Here is a tiny trained network, its code and every weight. The questions are about switching its units off for an input and a target symbol, where a switched-off unit gives its printed mean instead of its output.

import numpy as np


def w(rows, s, z=0):
    codes = np.array(rows[::2]) - 128.0
    scale = np.full(codes.shape[1], s)
    scale[-1] = z or s
    return codes * scale


def norm(h):
    return h / np.sqrt((h * h).mean(-1, keepdims=True) + 1e-5)


def f(y):
    return np.maximum(y, 0)


def softmax(a):
    e = np.exp(a - a.max(-1, keepdims=True))
    return e / e.sum(-1, keepdims=True)


def log_softmax(a):
    a = a - a.max(-1, keepdims=True)
    return a - np.log(np.exp(a).sum(-1, keepdims=True))


def net(x, mask):
    ids = ['Λαγεξτ'.index(c) for c in x.split()]
    T = len(ids)
    res = E[ids] + P[:T]
    r = norm(res)
    for j in range(3):
        rows = slice(2 * j, 2 * j + 2)
        q, k, v = (r @ M[0][rows].T for M in (Q, K, V))
        z = softmax(np.where(np.tri(T) > 0, q @ k.T / 2**0.5, -1e9)) @ v
        o = O[0][rows]
        res = res + np.where(mask[j], z, o[:, -1]) @ o[:, :-1]
    y = f(norm(res) @ A[0][:, :-1].T + A[0][:, -1])
    res = res + np.where(mask[3:11], y, B[0][:, -1]) @ B[0][:, :-1]
    return log_softmax(norm(res)[-1] @ U[:, :-1].T + U[:, -1])


Q, K, V, O, A, B = {}, {}, {}, {}, {}, {}
E = w([
[86,191,6,93,169,42,141],'Λ',
[53,184,61,128,161,152,145],'α',
[98,107,167,173,208,121,105],'γ',
[106,159,184,108,170,136,30],'ε',
[216,8,40,208,50,190,42],'ξ',
[167,144,160,99,157,223,98],'τ',
],0.016)
P = w([
[61,187,229,183,56,139,188],'0',
[243,223,118,172,255,49,135],'1',
[88,189,225,145,90,138,247],'2',
[189,182,101,105,233,61,119],'3',
[86,180,209,129,101,118,228],'4',
[188,140,77,103,208,102,72],'5',
[85,169,190,159,94,100,191],'6',
[179,151,69,63,189,143,71],'7',
[46,151,169,224,97,67,112],'8',
[178,133,59,55,178,156,46],'9',
[76,179,153,181,85,84,140],'10',
[153,123,58,36,167,135,73],'11',
[56,168,141,210,94,57,113],'12',
],0.0077)
Q[0] = w([
[189,174,126,70,144,127,128],'H1',
[104,138,103,126,176,82,109],'H1',
[135,133,151,123,167,125,114],'H2',
[135,185,101,139,154,92,136],'H2',
[129,94,214,152,148,174,134],'H3',
[121,134,6,146,143,135,125],'H3',
],0.012)
K[0] = w([
[90,168,214,145,220,177,132],'H1',
[48,129,97,142,254,34,66],'H1',
[136,37,10,177,59,143,163],'H2',
[144,104,97,185,155,182,63],'H2',
[91,125,230,106,192,127,156],'H3',
[189,84,69,146,60,92,220],'H3',
],0.0086)
V[0] = w([
[3,163,131,146,206,105,89],'H1',
[114,112,187,109,151,84,166],'H1',
[255,221,190,47,242,87,169],'H2',
[171,106,116,68,19,117,244],'H2',
[157,126,22,39,93,87,162],'H3',
[138,166,76,192,36,124,182],'H3',
],0.0054)
O[0] = w([
[162,164,200,115,138,115,108,214],'H1',
[185,59,135,254,162,139,199,85],'H1',
[130,110,159,122,164,138,60,75],'H2',
[174,121,94,188,149,188,115,4],'H2',
[171,140,199,175,134,151,112,38],'H3',
[124,123,190,181,214,164,101,145],'H3',
],0.0078,0.0036)
A[0] = w([
[253,149,218,143,93,102,115,63],'N1',
[79,215,39,86,133,175,142,166],'N2',
[101,152,175,171,82,159,163,100],'N3',
[148,190,82,70,159,145,52,252],'N4',
[126,126,104,95,141,43,107,178],'N5',
[168,118,185,137,2,100,95,134],'N6',
[148,162,91,139,195,170,16,153],'N7',
[94,123,200,119,55,68,98,180],'N8',
],0.0094,0.0026)
B[0] = w([
[164,182,214,255,100,72,204,137],'N1',
[155,89,162,173,118,114,69,226],'N2',
[143,64,91,40,165,140,113,138],'N3',
[201,103,151,126,124,178,90,245],'N4',
[168,207,69,137,154,187,155,191],'N5',
[108,207,207,158,103,143,122,161],'N6',
[187,113,136,123,179,80,126,213],'N7',
[150,88,58,156,120,60,117,164],'N8',
],0.0095,0.011)
U = w([
[207,159,208,254,168,99,186,134],'Λ',
[72,158,166,173,165,151,97,119],'α',
[112,85,122,134,136,61,157,252],'γ',
[132,160,154,105,86,54,92,13],'ε',
[101,185,112,202,91,192,128,234],'ξ',
[170,73,42,67,204,169,75,133],'τ',
],0.0096,0.0029)

Each question gives the input, a string of symbols that net reads in full, and the target symbol t.
The units are the heads (2 rows each of Q, K, V and O) and the neurons (one row each of A and B). Each row of codes is followed by its name. A weight is (code - 128) times the scale printed after its matrix; where a second scale follows, it is the last column's (O, A, B and U).
mask holds one flag per unit, heads first, then neurons. A switched-off unit (its flag False) gives its mean, the last column of its rows in O or B, instead of its output. The means were averaged over made-up inputs and are rounded, as every weight is.
A unit's drop is (log p(t) with every unit on - log p(t) with that unit switched off) / (log p(t) with every unit on - log p(t) with every unit switched off).
The circuit of an input: a set's keep is (log p(t) with only the set's units on - log p(t) with every unit switched off) / (log p(t) with every unit on - log p(t) with every unit switched off). Starting from all 11 units, units are removed one at a time, each time the one whose removal leaves the highest keep (on an exact tie, the one counted first), for as long as the keep stays at least 0.8.
circuit, biggest first: the units of the circuit, biggest drop first
top k neurons: the k neurons with the biggest drops, biggest first
which heads matter: for each layer, one digit per head in row order, 1 if its drop is at least 0.15 and else 0, layers parted by /
drop when u is switched off: that unit's drop, to one decimal
input ξ α τ α ξ ε, target Λ: which heads matter	110
input ξ γ ξ ξ α Λ, target Λ: circuit, biggest first	H1; H3
input ε Λ ε ε ε ξ, target Λ: top neuron	N1
input ξ α Λ ε ξ τ, target Λ: circuit, biggest first	N1; H1
input α ξ ξ ξ Λ Λ Λ α ξ ε, target Λ: circuit, biggest first	N1; H3; H1
input ξ ξ Λ Λ τ, target τ: circuit, biggest first	N3; N6
input ξ α ε α, target Λ: circuit, biggest first	H2; N2
input Λ γ ξ, target ξ: top 4 neurons	N6; N2; N4; N7
input ξ ε ξ Λ, target Λ: circuit, biggest first	H3; H1
input ξ Λ γ ξ γ γ ξ Λ τ, target τ: top 3 neurons	N6; N1; N4
input ε ξ Λ Λ ε τ, target Λ: which heads matter	100
input Λ Λ ξ ε γ ξ α, target α: top 3 neurons	N7; N4; N3
input α γ τ γ ξ α α, target α: top 2 neurons	N7; N4
input Λ Λ Λ ξ ξ Λ α Λ ξ τ ε ξ γ, target γ: top 3 neurons	N4; N8; N6
input γ τ ε, target ε: top 2 neurons	N8; N7
input α ξ ξ γ ε, target ε: drop when N6 is switched off	0.1
input τ Λ Λ τ Λ γ γ, target γ: drop when N8 is switched off	0.3
input ξ ξ ξ ξ α ξ ξ, target ξ: drop when N6 is switched off	0.4
